nugaz: 0.28  -0.23  1.65  1.28  -2.22  4.36  -1.15  -0.99  -2.42  3.26  -1.52  0.35  3.28  3.26  -0.21  0.51  -1.12  0.81  -0.51  8.77  -0.76  0.49  3.29  3.26  -0.40  -2.63  -0.40  -1.35  -0.46  2.50  1.98  3.98  -0.57  0.69  2.51  0.80  0.54  -4.55  -2.85  -3.71  1.83  -0.44
dodet: 1.75  0.77  2.73  1.43  -1.24  -0.29  -1.02  0.34  0.44  -0.61  0.41  3.09  0.07  -0.10  -2.26  0.73  -5.85  0.46  2.90  0.62  -1.40  -3.49  -0.34  -4.08  1.43  -0.70  -0.24  3.27  -4.22  7.53  -3.52  -1.20  -0.69  6.63  -0.48  1.85  2.50  -2.92  -0.74  -1.49  -0.82  -0.69
naza: -0.51  -0.55  0.59  0.32  -1.57  -1.48  0.59  -0.14  -0.61  -5.39  -0.68  -5.95  -1.02  -0.01  0.07  4.16  1.49  -0.23  -2.62  -5.86  -0.01  5.42  -1.04  1.19  -2.11  -2.84  -1.58  2.35  -2.67  1.45  1.31  2.09  2.04  0.43  2.47  -2.12  0.48  2.04  -1.99  -6.69  -0.78  -0.81
gisi: -1.47  1.81  -0.91  -0.59  -0.37  -0.91  -1.66  -0.67  1.81  -2.90  1.24  -0.88  -1.78  1.14  2.79  -1.53  -5.90  1.81  -0.08  1.81  -0.44  4.19  2.07  6.90  -0.91  1.88  -3.70  1.94  1.13  -0.91  -3.03  -2.04  3.00  0.07  0.49  -1.14  -2.18  -2.13  0.92  1.81  -0.33  -0.90
Kete: 1.02  -0.08  -1.38  0.27  -2.23  -1.89  1.17  0.31  2.42  -9.05  -3.01  -1.39  5.25  0.04  -0.85  1.11  0.82  1.27  -2.39  1.80  0.40  -0.90  -1.37  5.10  -0.14  2.91  -2.68  -1.41  4.44  -0.99  2.81  2.16  -3.03  -1.95  0.71  2.18  -2.23  1.28  -0.29  3.00  1.64  -0.57
howmany nugaz: 3.26 -> 3
howmany gisi: -0.91 -> 4

lumab: -0.83  -4.10  4.66  2.66
dal: -3.94  -3.94  -5.98  6.16
bidi: 0.95  -2.43  -1.83  3.71
Div: 0.04  -5.99  -5.99  -5.99
lapen: -0.83  -8.45  -0.83  -0.84
tupe: 0.08  -5.98  -0.33  -0.73
Mok: -2.48  -5.40  -2.48  4.65
Rafam: -1.44  5.21  -1.58  -7.72
Rikek: -1.44  -0.22  -0.11  -2.87
vos: 1.90  -2.81  0.60  1.35
howmany Div: -6.00 -> 0
howmany lapen: -0.83 -> 2
howmany Mok: 4.65 -> 1
howmany lumab: 4.66 -> 1
howmany vos: -2.81 -> 1
howmany dal: -5.98 -> 1
howmany Div: -5.98 -> 0

